Here is a tiny trained network, its code and every weight. The questions are about switching its units off for an input and a target symbol, where a switched-off unit gives its printed mean instead of its output.

import numpy as np


def w(rows, s, z=0):
    codes = np.array(rows[::2]) - 128.0
    scale = np.full(codes.shape[1], s)
    scale[-1] = z or s
    return codes * scale


def f(y):
    return y / 2 * (1 + np.tanh(0.7978845608 * (y + 0.044715 * y**3)))


def softmax(a):
    e = np.exp(a - a.max(-1, keepdims=True))
    return e / e.sum(-1, keepdims=True)


def log_softmax(a):
    a = a - a.max(-1, keepdims=True)
    return a - np.log(np.exp(a).sum(-1, keepdims=True))


def net(x, mask):
    ids = ['ΔΞβεζσ'.index(c) for c in x.split()]
    T = len(ids)
    res = E[ids] + P[:T]
    q, k, v = (res @ M[0].T for M in (Q, K, V))
    z = softmax(np.where(np.tri(T) > 0, q @ k.T / 4**0.5, -1e9)) @ v
    res = res + np.where(mask[0], z, O[0][:, -1]) @ O[0][:, :-1]
    y = f(res @ A[0][:, :-1].T + A[0][:, -1])
    res = res + np.where(mask[1:9], y, B[0][:, -1]) @ B[0][:, :-1]
    return log_softmax(res[-1] @ U[:, :-1].T + U[:, -1])


Q, K, V, O, A, B = {}, {}, {}, {}, {}, {}
E = w([
[71,70,91,191,206,125],'Δ',
[231,85,54,199,113,88],'Ξ',
[106,115,220,127,178,247],'β',
[77,34,118,134,5,145],'ε',
[71,213,173,149,95,169],'ζ',
[49,93,116,82,183,169],'σ',
],0.015)
P = w([
[140,121,171,69,164,60],'0',
[84,105,172,135,83,111],'1',
[140,137,118,95,107,180],'2',
[102,133,137,135,48,195],'3',
[98,144,106,142,82,178],'4',
[169,212,82,98,107,215],'5',
[117,144,115,181,90,165],'6',
[152,254,48,152,189,131],'7',
[236,228,129,133,121,203],'8',
],0.01)
Q[0] = w([
[114,230,219,51,98,118],'h0',
[149,92,133,25,209,2],'h0',
[195,143,10,66,137,199],'h0',
[97,156,92,171,156,184],'h0',
],0.0079)
K[0] = w([
[166,1,128,192,180,110],'h0',
[180,21,224,74,132,74],'h0',
[51,174,135,218,135,100],'h0',
[178,141,91,173,59,164],'h0',
],0.0095)
V[0] = w([
[169,77,95,75,93,117],'h0',
[214,40,182,146,83,196],'h0',
[72,101,74,81,74,90],'h0',
[88,131,173,10,152,202],'h0',
],0.011)
O[0] = w([
[110,135,177,94,40,96,52],'h0',
[191,117,162,2,111,181,184],'h0',
[87,220,161,122,141,17,100],'h0',
[237,109,243,228,116,88,253],'h0',
],0.012,0.0066)
A[0] = w([
[233,227,169,252,82,2,69],'n0',
[39,127,135,148,86,166,252],'n1',
[135,233,126,109,74,182,167],'n2',
[36,125,149,124,136,245,211],'n3',
[31,79,202,96,192,166,155],'n4',
[77,99,80,42,122,195,44],'n5',
[190,105,175,101,107,187,184],'n6',
[72,127,224,76,201,174,164],'n7',
],0.0076,0.0043)
B[0] = w([
[106,161,125,61,37,184,230],'n0',
[117,133,2,203,174,150,165],'n1',
[203,111,166,194,210,42,168],'n2',
[209,100,102,136,199,136,206],'n3',
[130,187,55,109,34,64,171],'n4',
[104,98,182,68,99,201,165],'n5',
[96,87,132,77,105,92,250],'n6',
[106,243,10,159,150,94,201],'n7',
],0.0066,0.014)
U = w([
[173,125,45,89,100,47,154],'Δ',
[71,96,110,38,96,131,69],'Ξ',
[169,110,213,44,170,120,152],'β',
[143,178,178,44,141,8,253],'ε',
[113,141,155,144,168,123,126],'ζ',
[64,238,254,57,116,191,50],'σ',
],0.0077,0.0041)

Each question gives the input, a string of symbols that net reads in full, and the target symbol t.
The units are the heads (4 rows each of Q, K, V and O) and the neurons (one row each of A and B). Each row of codes is followed by its name. A weight is (code - 128) times the scale printed after its matrix; where a second scale follows, it is the last column's (O, A, B and U).
mask holds one flag per unit, heads first, then neurons. A switched-off unit (its flag False) gives its mean, the last column of its rows in O or B, instead of its output. The means were averaged over made-up inputs and are rounded, as every weight is.
A unit's drop is (log p(t) with every unit on - log p(t) with that unit switched off) / (log p(t) with every unit on - log p(t) with every unit switched off).
The circuit of an input: a set's keep is (log p(t) with only the set's units on - log p(t) with every unit switched off) / (log p(t) with every unit on - log p(t) with every unit switched off). Starting from all 9 units, units are removed one at a time, each time the one whose removal leaves the highest keep (on an exact tie, the one counted first), for as long as the keep stays at least 0.8.
circuit, biggest first: the units of the circuit, biggest drop first
most important unit: the unit with the biggest drop
top k neurons: the k neurons with the biggest drops, biggest first
drop of u: that unit's drop, to one decimal
input ε σ Δ β σ β Ξ, target β: circuit, biggest first -> h0, n7
input β β σ Ξ, target σ: circuit, biggest first -> n0, h0, n3
input ε ε β ε ε Δ ζ ε, target ζ: circuit, biggest first -> h0, n4, n6, n0
input ζ σ Ξ σ, target Δ: circuit, biggest first -> n4, n1, h0, n0
input β β β σ, target β: circuit, biggest first -> h0
input σ Ξ ε Ξ σ ε σ, target ε: top 2 neurons -> n0, n2
input ε β ε β β σ Δ, target σ: circuit, biggest first -> h0, n0, n3
input Δ Δ ζ β ε σ ζ ζ Δ, target ζ: circuit, biggest first -> h0, n4
input σ ζ ε Δ σ ζ σ ζ ε, target ζ: top 3 neurons -> n4, n6, n7
input σ Ξ β ε β ζ ε Δ β, target ζ: top 2 neurons -> n6, n0
input Δ Ξ β ζ Ξ β ζ ζ, target Δ: top 3 neurons -> n2, n1, n3
input β ζ Δ σ, target ζ: circuit, biggest first -> h0, n0
input ζ σ Ξ β β β Δ ζ Ξ, target ζ: circuit, biggest first -> h0, n4
input ε ε Δ ε Ξ Ξ σ β ε, target β: most important unit -> n7
input σ β β ζ ε Ξ σ β ζ, target β: circuit, biggest first -> n2, n5, n3, h0
input β β β ζ ε ζ Ξ ζ, target Δ: top 3 neurons -> n2, n3, n1
input ζ ζ Δ ζ σ, target ζ: circuit, biggest first -> h0, n6
input ε Δ ζ, target ζ: top 2 neurons -> n6, n0
input ζ σ Ξ σ β ζ, target β: drop of n5 -> 0.6
input ζ ε ζ β Δ β, target Δ: drop of h0 -> 0.3
input β β ε, target β: drop of n2 -> 0.0
input β Δ Δ Ξ ε Ξ, target ε: top neuron -> n1
